Here is a tiny trained network, its code and every weight. The questions are about switching its units off for an input and a target symbol, where a switched-off unit gives its printed mean instead of its output.

import numpy as np


def w(rows, s, z=0):
    codes = np.array(rows[::2]) - 128.0
    scale = np.full(codes.shape[1], s)
    scale[-1] = z or s
    return codes * scale


def f(y):
    return np.maximum(y, 0)


def softmax(a):
    e = np.exp(a - a.max(-1, keepdims=True))
    return e / e.sum(-1, keepdims=True)


def log_softmax(a):
    a = a - a.max(-1, keepdims=True)
    return a - np.log(np.exp(a).sum(-1, keepdims=True))


def net(x, mask):
    ids = ['ΘΠΣΩαβγεζηλξφψ'.index(c) for c in x.split()]
    T = len(ids)
    res = E[ids] + P[:T]
    r = res
    for j in range(2):
        rows = slice(2 * j, 2 * j + 2)
        q, k, v = (r @ M[0][rows].T for M in (Q, K, V))
        z = softmax(np.where(np.tri(T) > 0, q @ k.T / 2**0.5, -1e9)) @ v
        o = O[0][rows]
        res = res + np.where(mask[j], z, o[:, -1]) @ o[:, :-1]
    y = f(res @ A[0][:, :-1].T + A[0][:, -1])
    res = res + np.where(mask[2:6], y, B[0][:, -1]) @ B[0][:, :-1]
    return log_softmax(res[-1] @ U[:, :-1].T + U[:, -1])


Q, K, V, O, A, B = {}, {}, {}, {}, {}, {}
E = w([
[173,106,163,150],'Θ',
[126,107,131,173],'Π',
[113,98,150,134],'Σ',
[123,100,50,164],'Ω',
[135,108,124,154],'α',
[144,137,135,196],'β',
[113,79,123,88],'γ',
[136,98,133,148],'ε',
[110,79,98,68],'ζ',
[150,193,174,161],'η',
[131,166,30,111],'λ',
[146,86,40,123],'ξ',
[113,183,99,128],'φ',
[176,103,251,215],'ψ',
],0.018)
P = w([
[199,158,4,142],'0',
[93,44,140,170],'1',
[161,154,161,131],'2',
[75,183,135,105],'3',
[108,27,157,154],'4',
[165,146,173,122],'5',
[82,178,139,100],'6',
[115,16,167,143],'7',
[171,139,177,116],'8',
[88,174,142,93],'9',
],0.02)
Q[0] = w([
[170,78,132,136],'H0',
[94,82,126,140],'H0',
[176,167,114,91],'H1',
[135,255,140,32],'H1',
],0.018)
K[0] = w([
[144,140,97,140],'H0',
[133,122,84,149],'H0',
[44,146,113,199],'H1',
[2,121,201,104],'H1',
],0.015)
V[0] = w([
[114,142,166,248],'H0',
[91,122,203,89],'H0',
[33,152,129,200],'H1',
[192,157,79,128],'H1',
],0.012)
O[0] = w([
[217,78,78,202,162],'H0',
[50,100,98,245,4],'H0',
[254,178,99,54,105],'H1',
[130,94,111,200,227],'H1',
],0.0099,0.011)
A[0] = w([
[132,15,138,207,2],'N0',
[198,202,97,196,78],'N1',
[203,138,114,201,194],'N2',
[83,81,5,64,42],'N3',
],0.011,0.0077)
B[0] = w([
[75,197,87,85,202],'N0',
[116,213,154,250,202],'N1',
[106,70,94,125,251],'N2',
[100,160,215,136,149],'N3',
],0.014)
U = w([
[137,52,155,147,149],'Θ',
[191,131,81,46,152],'Π',
[144,106,218,126,171],'Σ',
[36,90,175,186,53],'Ω',
[124,135,248,173,183],'α',
[146,239,15,67,94],'β',
[34,100,203,169,2],'γ',
[159,188,142,79,238],'ε',
[109,98,117,120,152],'ζ',
[193,24,35,97,100],'η',
[44,198,118,90,97],'λ',
[108,125,55,91,165],'ξ',
[244,59,205,157,129],'φ',
[122,216,141,101,154],'ψ',
],0.011,0.0075)

Each question gives the input, a string of symbols that net reads in full, and the target symbol t.
The units are the heads (2 rows each of Q, K, V and O) and the neurons (one row each of A and B). Each row of codes is followed by its name. A weight is (code - 128) times the scale printed after its matrix; where a second scale follows, it is the last column's (O, A, B and U).
mask holds one flag per unit, heads first, then neurons. A switched-off unit (its flag False) gives its mean, the last column of its rows in O or B, instead of its output. The means were averaged over made-up inputs and are rounded, as every weight is.
A unit's drop is (log p(t) with every unit on - log p(t) with that unit switched off) / (log p(t) with every unit on - log p(t) with every unit switched off).
The circuit of an input: a set's keep is (log p(t) with only the set's units on - log p(t) with every unit switched off) / (log p(t) with every unit on - log p(t) with every unit switched off). Starting from all 6 units, units are removed one at a time, each time the one whose removal leaves the highest keep (on an exact tie, the one counted first), for as long as the keep stays at least 0.8.
units of the circuit, in order: the units of the circuit, biggest drop first
most important unit: the unit with the biggest drop
top k neurons: the k neurons with the biggest drops, biggest first
which heads matter: for each layer, one digit per head in row order, 1 if its drop is at least 0.15 and else 0, layers parted by /
drop when u is switched off: that unit's drop, to one decimal
input ζ Π Θ ψ Θ η Θ η Π, target λ: units of the circuit, in order => (N0, H1, H0)
input Θ ε β ξ, target ε: top 3 neurons => (N3, N0, N2)
input η β α β Σ, target ξ: which heads matter => 11
input λ β β Θ β η η λ Ω, target ξ: which heads matter => 01
input λ η Θ Θ Θ ζ, target Π: which heads matter => 01
input ε φ λ Π, target β: units of the circuit, in order => (H1)
input β Θ φ β β, target η: which heads matter => 10
input γ ξ β γ, target ε: units of the circuit, in order => (H1, N0)
input ζ ζ Π η ξ, target γ: units of the circuit, in order => (H0, H1)
input η γ β λ Π, target ξ: units of the circuit, in order => (N0, H1, N1, H0)
input ψ φ β ζ γ γ η α, target β: units of the circuit, in order => (N0, H0)
input Θ Θ ξ Θ γ, target λ: units of the circuit, in order => (H1, N0)
input Θ Θ Π Π Ω Ω ψ, target Ω: units of the circuit, in order => (H0, N2)
input η λ ζ ξ Θ γ η Θ, target ξ: top 2 neurons => (N0, N1)
input β η φ ζ η, target η: units of the circuit, in order => (H0, H1, N1, N2)
input Θ γ Θ β φ β Π Θ Θ ψ, target Ω: units of the circuit, in order => (H0)
input Ω ξ Θ λ Θ Ω β ζ, target φ: units of the circuit, in order => (H0, N0, H1)
input ψ η ξ, target η: top 2 neurons => (N2, N3)
input Θ ζ ψ Θ Θ Θ Θ λ, target λ: top 3 neurons => (N0, N2, N3)
input Θ α α ζ ε, target λ: most important unit => H1
input η η β α η, target ξ: top 3 neurons => (N0, N1, N2)
input ε φ β, target Ω: top 2 neurons => (N1, N2)
input η Σ Π γ ζ Θ Σ α η λ, target ψ: top 3 neurons => (N3, N2, N0)
input φ ζ η φ Θ ξ, target η: top 3 neurons => (N1, N0, N3)
input Θ Π γ λ α Σ γ ζ, target λ: drop when N3 is switched off => 0.0
input λ φ ξ φ λ η η ζ, target Σ: drop when H0 is switched off => 5.0
input Θ Π ζ β Θ φ η η Θ η, target α: drop when H0 is switched off => 1.5
input ζ Σ ζ, target Π: drop when N1 is switched off => 1.2
input β ε ξ ε Θ α η, target α: units of the circuit, in order => (N0)
